Below is a small trained network, with its code and all its weights. Each question gives an input and a class and asks what happens when units are switched off, that is, made to give their printed mean instead of their output.

import numpy as np


def w(rows, s, z=0):
    codes = np.array(rows[::2]) - 128.0
    scale = np.full(codes.shape[1], s)
    scale[-1] = z or s
    return codes * scale


def f(y):
    return np.maximum(y, 0)


def log_softmax(a):
    a = a - a.max(-1, keepdims=True)
    return a - np.log(np.exp(a).sum(-1, keepdims=True))


def net(x, mask):
    res = np.array(x, float).reshape(1, 3) / 4 @ E
    y = f(res @ A[0][:, :-1].T + A[0][:, -1])
    res = res + np.where(mask, y, B[0][:, -1]) @ B[0][:, :-1]
    return log_softmax(res[-1] @ U[:, :-1].T + U[:, -1])


A, B = {}, {}
E = w([
[152,58,177,219,130,42],'x0',
[184,173,186,131,12,145],'x1',
[66,40,191,67,80,161],'x2',
],0.011)
A[0] = w([
[57,32,182,121,85,183,78],'n1',
[178,234,69,185,181,113,171],'n2',
[140,69,197,104,133,175,81],'n3',
[88,86,58,127,217,124,65],'n4',
[62,121,83,151,136,115,89],'n5',
[228,134,131,150,49,195,96],'n6',
[82,216,78,24,150,219,136],'n7',
[85,88,159,91,109,133,208],'n8',
[87,84,79,150,184,111,168],'n9',
[112,194,69,27,137,244,74],'n10',
[199,223,104,206,142,133,102],'n11',
[167,204,69,232,163,127,55],'n12',
[183,206,69,156,150,98,80],'n13',
[135,48,178,236,126,29,108],'n14',
[101,191,72,79,94,184,92],'n15',
[82,70,180,89,108,153,78],'n16',
[160,43,180,238,128,75,76],'n17',
[65,55,160,93,98,173,69],'n18',
[80,120,79,140,192,114,111],'n19',
[201,189,179,122,18,133,107],'n20',
[96,58,169,90,98,175,163],'n21',
[90,89,75,112,221,109,91],'n22',
[162,121,87,171,132,146,247],'n23',
[104,74,78,96,221,90,58],'n24',
[189,192,182,162,2,120,94],'n25',
],0.0098,0.014)
B[0] = w([
[49,145,53,147,98,79,191],'n1',
[103,140,103,98,72,29,234],'n2',
[78,125,18,152,148,107,157],'n3',
[84,6,126,123,158,174,169],'n4',
[70,76,148,134,119,165,141],'n5',
[53,55,132,98,196,164,192],'n6',
[202,135,154,203,41,177,226],'n7',
[130,185,139,76,45,56,224],'n8',
[133,70,209,77,132,191,200],'n9',
[182,117,69,228,74,200,202],'n10',
[62,128,54,106,92,43,196],'n11',
[15,136,1,150,121,93,177],'n12',
[44,150,63,141,99,46,174],'n13',
[208,130,125,237,40,200,245],'n14',
[153,142,99,193,49,178,178],'n15',
[37,142,46,152,114,47,168],'n16',
[184,150,75,228,33,214,215],'n17',
[30,134,29,139,133,54,171],'n18',
[114,51,163,98,155,140,169],'n19',
[68,6,187,84,174,198,228],'n20',
[108,154,100,106,86,30,213],'n21',
[80,41,150,81,173,179,177],'n22',
[184,183,209,50,58,83,246],'n23',
[55,16,135,116,185,187,167],'n24',
[72,2,164,69,234,223,231],'n25',
],0.0081,0.014)
U = w([
[71,125,55,134,101,29,111],'0',
[182,115,108,250,81,194,117],'1',
[86,50,153,74,158,186,115],'2',
[199,166,213,39,85,50,249],'3',
[145,144,126,142,148,132,110],'4',
[151,157,123,141,142,114,112],'5',
[122,186,128,130,175,121,116],'6',
[127,134,115,130,156,138,111],'7',
],0.013,0.018)

Each question gives the input, the list of numbers given to net, and the class t.
The units are the neurons (one row each of A and B). Each row of codes is followed by its name. A weight is (code - 128) times the scale printed after its matrix; where a second scale follows, it is the last column's (A, B and U).
mask holds one flag per neuron, in row order. A switched-off neuron (its flag False) gives its mean, the last column of its row in B, instead of its output. The means were averaged over made-up inputs and are rounded, as every weight is.
A unit's drop is (log p(t) with every unit on - log p(t) with that unit switched off) / (log p(t) with every unit on - log p(t) with every unit switched off).
The circuit of an input: a set's keep is (log p(t) with only the set's units on - log p(t) with every unit switched off) / (log p(t) with every unit on - log p(t) with every unit switched off). Starting from the 12 units with the biggest drops (on a tie, the unit counted first), units are removed one at a time, each time the one whose removal leaves the highest keep (on an exact tie, the one counted first), for as long as the keep stays at least 0.8.
circuit, biggest first: the units of the circuit, biggest drop first
unit that matters most: the unit with the biggest drop
top k neurons: the k neurons with the biggest drops, biggest first
drop when u is switched off: that unit's drop, to one decimal
input [5,5,-5], class 0: unit that matters most	n11
input [6,-6,2], class 1: top 4 neurons	n14, n17, n25, n20
input [-8,-3,-6], class 1: top 2 neurons	n7, n10
input [2,5,4], class 2: top 3 neurons	n25, n20, n2
input [-4,-7,-6], class 2: top 2 neurons	n22, n9
input [-5,-5,-1], class 1: top 4 neurons	n7, n10, n25, n20
input [-4,5,1], class 2: top 2 neurons	n14, n17
input [-6,8,2], class 2: top 3 neurons	n20, n25, n14
input [1,4,4], class 0: top 2 neurons	n9, n21
input [5,-1,2], class 1: top 2 neurons	n14, n17
input [8,0,7], class 1: top 4 neurons	n14, n17, n2, n11
input [4,5,1], class 2: top 4 neurons	n25, n7, n20, n10
input [2,-3,0], class 3: top 2 neurons	n25, n20
input [-5,7,-4], class 2: circuit, biggest first	n25
input [-3,1,-1], class 3: top 2 neurons	n14, n17
input [-8,-8,2], class 1: top 3 neurons	n7, n10, n25
input [4,6,-8], class 0: drop when n25 is switched off	0.0
input [-8,-4,7], class 1: drop when n15 is switched off	0.2
input [2,5,3], class 2: drop when n25 is switched off	0.1
input [-3,4,-3], class 2: top neuron	n14
input [4,6,-4], class 2: drop when n25 is switched off	0.3
